Here is a tiny trained network, its code and every weight. The questions are about switching its units off for an input and a class, where a switched-off unit gives its printed mean instead of its output.

import numpy as np


def w(rows, s, z=0):
    codes = np.array(rows[::2]) - 128.0
    scale = np.full(codes.shape[1], s)
    scale[-1] = z or s
    return codes * scale


def f(y):
    return np.maximum(y, 0)


def log_softmax(a):
    a = a - a.max(-1, keepdims=True)
    return a - np.log(np.exp(a).sum(-1, keepdims=True))


def net(x, mask):
    res = np.array(x, float).reshape(1, 4) / 4 @ E
    y = f(res @ A[0][:, :-1].T + A[0][:, -1])
    res = res + np.where(mask, y, B[0][:, -1]) @ B[0][:, :-1]
    return log_softmax(res[-1] @ U[:, :-1].T + U[:, -1])


A, B = {}, {}
E = w([
[18,188,107,216,73,174,141,204,141,94],'x0',
[147,44,1,88,130,43,152,183,181,32],'x1',
[93,116,27,183,217,70,5,155,134,123],'x2',
[142,96,93,152,117,171,112,86,157,80],'x3',
],0.0098)
A[0] = w([
[147,154,186,166,149,153,99,118,73,182,90],'n0',
[146,105,113,96,41,115,99,121,147,72,173],'n1',
[83,109,103,189,99,128,155,107,130,83,92],'n2',
[128,138,99,188,212,114,2,129,101,110,107],'n3',
[122,72,79,146,176,80,153,168,134,131,168],'n4',
[85,201,129,100,125,179,73,91,94,152,65],'n5',
[114,91,123,64,119,69,157,181,147,66,63],'n6',
[61,195,123,187,88,163,123,197,115,77,184],'n7',
[162,104,126,95,130,93,107,70,75,134,97],'n8',
[96,155,96,109,180,116,101,101,117,110,147],'n9',
[146,161,190,157,137,146,64,81,105,157,103],'n10',
[118,129,160,150,178,192,128,133,135,126,97],'n11',
[136,93,128,120,156,84,140,153,94,58,52],'n12',
[173,141,179,94,64,172,171,127,97,39,252],'n13',
[141,139,194,154,190,171,64,119,79,113,91],'n14',
[123,144,159,152,132,139,80,96,91,140,97],'n15',
[214,128,153,103,249,110,123,43,160,142,91],'n16',
],0.0086,0.0017)
B[0] = w([
[97,92,117,162,160,197,81,130,159,88,210],'n0',
[126,113,117,153,132,171,157,104,130,141,184],'n1',
[96,129,122,122,115,120,97,125,172,141,178],'n2',
[160,27,146,130,57,118,114,190,25,254,249],'n3',
[155,126,80,157,158,145,170,168,119,110,216],'n4',
[94,122,82,91,156,139,100,195,92,102,191],'n5',
[101,94,89,130,171,136,176,225,159,100,217],'n6',
[98,167,162,133,42,75,85,33,182,129,231],'n7',
[122,225,153,129,74,33,98,82,169,91,184],'n8',
[188,116,153,154,116,173,171,170,119,173,176],'n9',
[110,153,43,133,178,152,194,192,114,68,209],'n10',
[143,156,113,126,175,86,125,160,136,86,164],'n11',
[148,161,43,123,126,133,154,126,173,72,183],'n12',
[184,63,162,146,125,121,107,141,14,233,231],'n13',
[161,130,129,34,92,200,181,202,86,58,192],'n14',
[140,117,46,57,175,140,184,160,118,105,177],'n15',
[76,189,126,118,74,44,39,68,183,120,227],'n16',
],0.0072,0.011)
U = w([
[206,78,158,144,101,126,146,159,100,254,250],'0',
[143,147,76,110,181,165,172,172,164,7,62],'1',
[95,213,133,138,62,45,54,93,191,100,80],'2',
],0.0086,0.0014)

Each question gives the input, the list of numbers given to net, and the class t.
The units are the neurons (one row each of A and B). Each row of codes is followed by its name. A weight is (code - 128) times the scale printed after its matrix; where a second scale follows, it is the last column's (A, B and U).
mask holds one flag per neuron, in row order. A switched-off neuron (its flag False) gives its mean, the last column of its row in B, instead of its output. The means were averaged over made-up inputs and are rounded, as every weight is.
A unit's drop is (log p(t) with every unit on - log p(t) with that unit switched off) / (log p(t) with every unit on - log p(t) with every unit switched off).
The circuit of an input: a set's keep is (log p(t) with only the set's units on - log p(t) with every unit switched off) / (log p(t) with every unit on - log p(t) with every unit switched off). Starting from the 12 units with the biggest drops (on a tie, the unit counted first), units are removed one at a time, each time the one whose removal leaves the highest keep (on an exact tie, the one counted first), for as long as the keep stays at least 0.8.
circuit, biggest first: the units of the circuit, biggest drop first
unit that matters most: the unit with the biggest drop
top k neurons: the k neurons with the biggest drops, biggest first
drop when u is switched off: that unit's drop, to one decimal
input [8,-8,6,-7], class 1: top 3 neurons -> n10, n14, n15
input [-4,2,3,1], class 2: circuit, biggest first -> n16
input [2,-8,-6,-6], class 1: top 3 neurons -> n10, n3, n0
input [-7,6,-6,6], class 2: top 3 neurons -> n16, n8, n3
input [4,6,6,-8], class 0: top 2 neurons -> n3, n10
input [5,0,6,6], class 0: top 2 neurons -> n3, n16
input [8,-6,-2,-6], class 2: top 3 neurons -> n7, n6, n4
input [-1,-6,5,-2], class 1: top 3 neurons -> n10, n13, n14
input [7,4,4,2], class 2: top 2 neurons -> n7, n13
input [-8,-5,-5,0], class 2: top 2 neurons -> n16, n8
input [-6,5,5,4], class 2: top 3 neurons -> n16, n8, n13
input [3,-7,-5,-2], class 1: top 2 neurons -> n3, n10
input [7,5,-1,8], class 2: drop when n7 is switched off -> 0.9
input [5,6,-8,-5], class 0: unit that matters most -> n13
input [-1,0,0,7], class 2: drop when n4 is switched off -> 0.3
input [1,1,5,7], class 0: drop when n3 is switched off -> 0.2
input [8,-2,-3,3], class 2: drop when n7 is switched off -> 0.3
